Below is a small trained network, with its code and all its weights. Each question gives an input and a class and asks what happens when units are switched off, that is, made to give their printed mean instead of their output.

import numpy as np


def w(rows, s, z=0):
    codes = np.array(rows[::2]) - 128.0
    scale = np.full(codes.shape[1], s)
    scale[-1] = z or s
    return codes * scale


def norm(h):
    return h / np.sqrt((h * h).mean(-1, keepdims=True) + 1e-5)


def f(y):
    return y / 2 * (1 + np.tanh(0.7978845608 * (y + 0.044715 * y**3)))


def log_softmax(a):
    a = a - a.max(-1, keepdims=True)
    return a - np.log(np.exp(a).sum(-1, keepdims=True))


def net(x, mask):
    res = np.array(x, float).reshape(1, 6) / 4 @ E
    u = 0
    for l in range(3):
        y = f(norm(res) @ A[l][:, :-1].T + A[l][:, -1])
        res = res + np.where(mask[u : u + 5], y, B[l][:, -1]) @ B[l][:, :-1]
        u += 5
    return log_softmax(norm(res)[-1] @ U[:, :-1].T + U[:, -1])


A, B = {}, {}
E = w([
[149,76,133,203,188,115,205],'x0',
[89,177,61,151,233,131,139],'x1',
[132,175,133,199,135,76,173],'x2',
[134,3,126,117,165,127,68],'x3',
[76,166,165,151,122,127,164],'x4',
[80,121,145,71,125,186,115],'x5',
],0.0024)
A[0] = w([
[158,126,158,214,84,76,97,139],'0.n1',
[159,142,4,138,129,147,63,1],'0.n2',
[195,42,121,157,183,20,179,75],'0.n3',
[171,88,171,117,114,105,118,157],'0.n4',
[178,176,159,198,164,96,208,89],'0.n5',
],0.0034,0.00099)
B[0] = w([
[49,124,217,92,134,57,49,197],'0.n1',
[193,157,169,59,243,42,117,136],'0.n2',
[13,190,158,58,124,215,94,247],'0.n3',
[161,160,189,175,136,116,99,176],'0.n4',
[96,132,2,200,93,13,155,241],'0.n5',
],0.0034,0.0013)
A[1] = w([
[187,191,168,73,31,122,98,162],'1.n1',
[207,157,4,77,219,95,68,60],'1.n2',
[143,78,200,36,102,181,70,30],'1.n3',
[88,47,89,121,182,160,126,111],'1.n4',
[103,34,167,166,228,185,178,11],'1.n5',
],0.0032,0.0013)
B[1] = w([
[152,104,97,122,172,244,137,254],'1.n1',
[191,119,201,46,168,3,116,213],'1.n2',
[178,192,47,189,74,72,176,237],'1.n3',
[160,179,205,169,130,177,252,174],'1.n4',
[115,87,138,159,206,200,63,156],'1.n5',
],0.0041,0.0013)
A[2] = w([
[85,170,3,200,136,58,214,69],'2.n1',
[172,197,148,144,75,86,119,72],'2.n2',
[135,52,100,132,182,190,116,63],'2.n3',
[192,53,124,155,26,145,115,6],'2.n4',
[104,141,147,153,76,197,188,126],'2.n5',
],0.0044,0.0014)
B[2] = w([
[174,80,17,169,56,41,225,251],'2.n1',
[115,26,160,180,254,122,144,167],'2.n2',
[95,159,195,226,207,112,226,146],'2.n3',
[231,53,139,159,51,163,52,196],'2.n4',
[146,146,50,104,194,117,85,186],'2.n5',
],0.0041,0.0023)
U = w([
[179,138,175,2,214,34,83,104],'0',
[74,210,58,40,97,215,138,103],'1',
[44,86,209,162,76,73,77,5],'2',
[224,58,149,121,37,201,59,203],'3',
[77,92,188,192,225,208,191,144],'4',
[110,131,30,187,91,35,237,200],'5',
],0.0079,0.0028)

Each question gives the input, the list of numbers given to net, and the class t.
The units are the neurons (one row each of A and B). Each row of codes is followed by its name. A weight is (code - 128) times the scale printed after its matrix; where a second scale follows, it is the last column's (A, B and U).
mask holds one flag per neuron, layer by layer. A switched-off neuron (its flag False) gives its mean, the last column of its row in B, instead of its output. The means were averaged over made-up inputs and are rounded, as every weight is.
A unit's drop is (log p(t) with every unit on - log p(t) with that unit switched off) / (log p(t) with every unit on - log p(t) with every unit switched off).
The circuit of an input: a set's keep is (log p(t) with only the set's units on - log p(t) with every unit switched off) / (log p(t) with every unit on - log p(t) with every unit switched off). Starting from the 12 units with the biggest drops (on a tie, the unit counted first), units are removed one at a time, each time the one whose removal leaves the highest keep (on an exact tie, the one counted first), for as long as the keep stays at least 0.8.
units of the circuit, in order: the units of the circuit, biggest drop first
most important unit: the unit with the biggest drop
k most important neurons: the k neurons with the biggest drops, biggest first
k most important neurons of layer l: the k neurons of layer l with the biggest drops, biggest first
drop when u is switched off: that unit's drop, to one decimal
input [2,6,-6,3,-4,-6], class 0: 2 most important neurons -> [1.n2 0.n2]
input [-4,0,3,7,-3,-5], class 0: most important unit -> 0.n2
input [-1,-6,8,-7,1,8], class 1: units of the circuit, in order -> [1.n1 2.n5 2.n1]
input [3,1,5,5,-8,-4], class 0: 3 most important neurons -> [1.n2 0.n2 1.n1]
input [8,-6,3,4,0,4], class 4: units of the circuit, in order -> [1.n5 2.n3]
input [3,-3,5,8,8,-8], class 2: units of the circuit, in order -> [0.n1 0.n3]
input [0,5,-3,0,-1,5], class 0: 4 most important neurons -> [1.n2 0.n2 0.n3 1.n1]
input [7,-1,-7,-1,2,-4], class 4: 2 most important neurons of layer 1 -> [1.n5 1.n3]
input [1,-1,-8,8,4,8], class 4: 3 most important neurons of layer 1 -> [1.n5 1.n4 1.n2]
input [2,7,4,6,-8,-1], class 0: 3 most important neurons -> [1.n2 0.n2 1.n1]
input [5,-3,0,4,3,-7], class 2: 3 most important neurons -> [0.n1 0.n3 1.n1]
input [-2,8,5,-1,-5,1], class 0: 2 most important neurons -> [1.n2 0.n2]
input [-2,-3,8,-3,-8,3], class 3: 2 most important neurons -> [1.n1 1.n3]
input [7,-8,-4,-4,-1,-7], class 3: most important unit -> 2.n4
input [2,6,0,4,-6,-7], class 0: drop when 1.n2 is switched off -> 0.7
input [-3,-1,7,5,-2,-1], class 2: drop when 2.n1 is switched off -> -0.1
